Below is a small trained network, with its code and all its weights. Each question gives an input and a target symbol and asks what happens when units are switched off, that is, made to give their printed mean instead of their output.

import numpy as np


def w(rows, s, z=0):
    codes = np.array(rows[::2]) - 128.0
    scale = np.full(codes.shape[1], s)
    scale[-1] = z or s
    return codes * scale


def f(y):
    return y / 2 * (1 + np.tanh(0.7978845608 * (y + 0.044715 * y**3)))


def softmax(a):
    e = np.exp(a - a.max(-1, keepdims=True))
    return e / e.sum(-1, keepdims=True)


def log_softmax(a):
    a = a - a.max(-1, keepdims=True)
    return a - np.log(np.exp(a).sum(-1, keepdims=True))


def net(x, mask):
    ids = ['ΓΔΘΛΣΦΩαβεζμξπτψ'.index(c) for c in x.split()]
    T = len(ids)
    res = E[ids] + P[:T]
    u = 0
    for l in range(2):
        q, k, v = (res @ M[l].T for M in (Q, K, V))
        z = softmax(np.where(np.tri(T) > 0, q @ k.T / 3**0.5, -1e9)) @ v
        res = res + np.where(mask[u], z, O[l][:, -1]) @ O[l][:, :-1]
        u += 1
        y = f(res @ A[l][:, :-1].T + A[l][:, -1])
        res = res + np.where(mask[u : u + 8], y, B[l][:, -1]) @ B[l][:, :-1]
        u += 8
    return log_softmax(res[-1] @ U[:, :-1].T + U[:, -1])


Q, K, V, O, A, B = {}, {}, {}, {}, {}, {}
E = w([
[244,1,114],'Γ',
[104,155,120],'Δ',
[170,200,150],'Θ',
[157,193,164],'Λ',
[78,230,104],'Σ',
[123,153,162],'Φ',
[207,40,139],'Ω',
[117,237,161],'α',
[110,177,90],'β',
[191,100,86],'ε',
[132,209,204],'ζ',
[190,146,131],'μ',
[143,187,237],'ξ',
[200,117,197],'π',
[104,150,3],'τ',
[127,186,66],'ψ',
],0.014)
P = w([
[175,255,209],'0',
[165,116,25],'1',
[165,94,52],'2',
[155,79,61],'3',
[156,108,80],'4',
[170,116,79],'5',
[194,128,82],'6',
[175,114,93],'7',
[196,130,102],'8',
[189,142,103],'9',
[172,131,105],'10',
[172,145,113],'11',
],0.0086)
Q[0] = w([
[192,198,107],'0.h1',
[2,110,195],'0.h1',
[70,51,179],'0.h1',
],0.0093)
K[0] = w([
[233,136,244],'0.h1',
[133,134,56],'0.h1',
[124,88,24],'0.h1',
],0.011)
V[0] = w([
[180,14,187],'0.h1',
[240,199,254],'0.h1',
[245,111,189],'0.h1',
],0.0073)
O[0] = w([
[122,15,75,78],'0.h1',
[9,118,213,250],'0.h1',
[194,1,188,171],'0.h1',
],0.006,0.012)
A[0] = w([
[129,160,204,194],'0.n1',
[150,152,153,224],'0.n2',
[139,88,57,86],'0.n3',
[158,106,111,147],'0.n4',
[168,86,126,255],'0.n5',
[113,100,144,235],'0.n6',
[172,172,7,120],'0.n7',
[133,94,124,67],'0.n8',
],0.014,0.0067)
B[0] = w([
[102,85,88,247],'0.n1',
[64,189,70,198],'0.n2',
[191,154,108,131],'0.n3',
[69,163,244,129],'0.n4',
[23,196,56,164],'0.n5',
[140,88,53,179],'0.n6',
[95,117,115,153],'0.n7',
[124,203,254,121],'0.n8',
],0.0084,0.012)
Q[1] = w([
[28,122,54],'1.h1',
[211,153,218],'1.h1',
[255,133,188],'1.h1',
],0.0089)
K[1] = w([
[19,255,78],'1.h1',
[240,152,67],'1.h1',
[231,52,44],'1.h1',
],0.0067)
V[1] = w([
[98,4,83],'1.h1',
[141,98,27],'1.h1',
[254,210,77],'1.h1',
],0.012)
O[1] = w([
[46,100,254,13],'1.h1',
[31,92,140,118],'1.h1',
[100,38,34,7],'1.h1',
],0.0078,0.012)
A[1] = w([
[34,213,169,93],'1.n1',
[178,140,242,75],'1.n2',
[50,170,21,127],'1.n3',
[44,38,174,103],'1.n4',
[93,141,109,45],'1.n5',
[79,220,3,252],'1.n6',
[116,25,1,178],'1.n7',
[146,244,191,251],'1.n8',
],0.0078,0.0036)
B[1] = w([
[217,73,37,175],'1.n1',
[100,122,206,151],'1.n2',
[168,28,223,205],'1.n3',
[60,207,87,144],'1.n4',
[154,196,121,132],'1.n5',
[125,26,168,251],'1.n6',
[90,239,254,180],'1.n7',
[137,114,65,187],'1.n8',
],0.0066,0.028)
U = w([
[117,186,167,183],'Γ',
[96,46,46,117],'Δ',
[111,151,98,157],'Θ',
[128,190,114,171],'Λ',
[39,154,42,116],'Σ',
[126,128,145,175],'Φ',
[42,173,115,67],'Ω',
[81,113,187,130],'α',
[221,193,2,2],'β',
[21,202,171,25],'ε',
[211,90,130,104],'ζ',
[185,245,155,51],'μ',
[124,128,161,244],'ξ',
[15,54,18,141],'π',
[98,131,97,187],'τ',
[164,240,246,9],'ψ',
],0.0085,0.0093)

Each question gives the input, a string of symbols that net reads in full, and the target symbol t.
The units are the heads (3 rows each of Q, K, V and O) and the neurons (one row each of A and B). Each row of codes is followed by its name. A weight is (code - 128) times the scale printed after its matrix; where a second scale follows, it is the last column's (O, A, B and U).
mask holds one flag per unit, layer by layer, with each layer's heads first. A switched-off unit (its flag False) gives its mean, the last column of its rows in O or B, instead of its output. The means were averaged over made-up inputs and are rounded, as every weight is.
A unit's drop is (log p(t) with every unit on - log p(t) with that unit switched off) / (log p(t) with every unit on - log p(t) with every unit switched off).
The circuit of an input: a set's keep is (log p(t) with only the set's units on - log p(t) with every unit switched off) / (log p(t) with every unit on - log p(t) with every unit switched off). Starting from the 12 units with the biggest drops (on a tie, the unit counted first), units are removed one at a time, each time the one whose removal leaves the highest keep (on an exact tie, the one counted first), for as long as the keep stays at least 0.8.
units of the circuit, in order: the units of the circuit, biggest drop first
most important unit: the unit with the biggest drop
top k neurons: the k neurons with the biggest drops, biggest first
k most important neurons of layer l: the k neurons of layer l with the biggest drops, biggest first
input Σ Θ Σ μ Λ Σ ψ, target ζ: units of the circuit, in order => (0.h1, 1.h1, 1.n6, 1.n3)
input π Σ ε τ ε Σ ζ, target ε: most important unit => 0.h1
input ε Σ ψ ξ μ Σ ψ ζ, target π: units of the circuit, in order => (1.n7, 0.n1, 1.n3)
input Σ ε ζ ε Σ ξ Λ α, target ζ: top 3 neurons => (0.n6, 1.n6, 1.n3)
input τ τ Σ Γ, target α: top 2 neurons => (1.n7, 0.n5)
input Σ Σ μ ε Σ α τ α π Σ α ζ, target ζ: 3 most important neurons of layer 1 => (1.n6, 1.n3, 1.n4)
input π Θ μ ε Σ ε Δ τ τ Θ, target ε: units of the circuit, in order => (0.h1, 1.h1, 1.n4, 0.n6)
input Σ ψ Θ τ, target ζ: units of the circuit, in order => (0.h1, 1.h1, 1.n3)
input Σ Σ π ζ τ, target ζ: units of the circuit, in order => (1.h1, 0.h1, 1.n3)
input τ ξ α α Δ, target α: 2 most important neurons of layer 1 => (1.n7, 1.n1)
input ψ Θ ψ Σ μ Σ τ, target ξ: units of the circuit, in order => (1.n7, 1.h1, 0.h1, 1.n3)
input ξ α Σ ψ Ω, target ψ: 2 most important neurons of layer 1 => (1.n2, 1.n6)
input ξ Σ ζ ξ ε Λ Λ τ τ Ω ξ, target ψ: units of the circuit, in order => (1.h1, 0.h1)
input τ Σ Σ Λ, target α: units of the circuit, in order => (1.h1, 1.n7, 0.h1, 1.n3)
input τ α ζ Σ Θ Θ α ε τ α μ, target α: top 2 neurons => (1.n7, 1.n1)
input α ξ Θ β π Λ τ Γ, target β: top neuron => (0.n5)
input α Σ ξ α Γ ξ α Σ Γ Σ, target β: units of the circuit, in order => (1.h1, 0.h1)
input Σ τ Σ Σ ξ Σ ε ψ ξ α β, target ζ: units of the circuit, in order => (1.h1, 0.h1, 1.n3)
input ξ Σ Φ Λ, target ψ: 2 most important neurons of layer 0 => (0.n2, 0.n1)
input ξ τ Σ Θ, target ψ: top 3 neurons => (1.n2, 1.n6, 0.n1)
input ε Σ τ μ, target π: units of the circuit, in order => (1.n7, 1.h1)
input Σ ε ζ ξ Δ, target ζ: 3 most important neurons of layer 1 => (1.n6, 1.n3, 1.n4)
input α Θ ζ π π ξ ζ ε Σ β, target β: units of the circuit, in order => (1.h1)
input τ μ Σ Γ Σ Γ Γ ξ α, target α: top 3 neurons => (1.n7, 0.n3, 0.n1)
input ξ Σ Φ Σ ε Σ ψ ψ ε ε, target ψ: top 2 neurons => (0.n2, 0.n1)
input Σ ξ α α Λ Σ Θ β, target ζ: units of the circuit, in order => (0.h1, 1.h1, 1.n6, 1.n3)
input ε ζ Σ, target π: most important neuron of layer 1 => (1.n7)
input π Γ Σ ε τ α Δ Σ, target ε: 3 most important neurons of layer 1 => (1.n4, 1.n6, 1.n3)
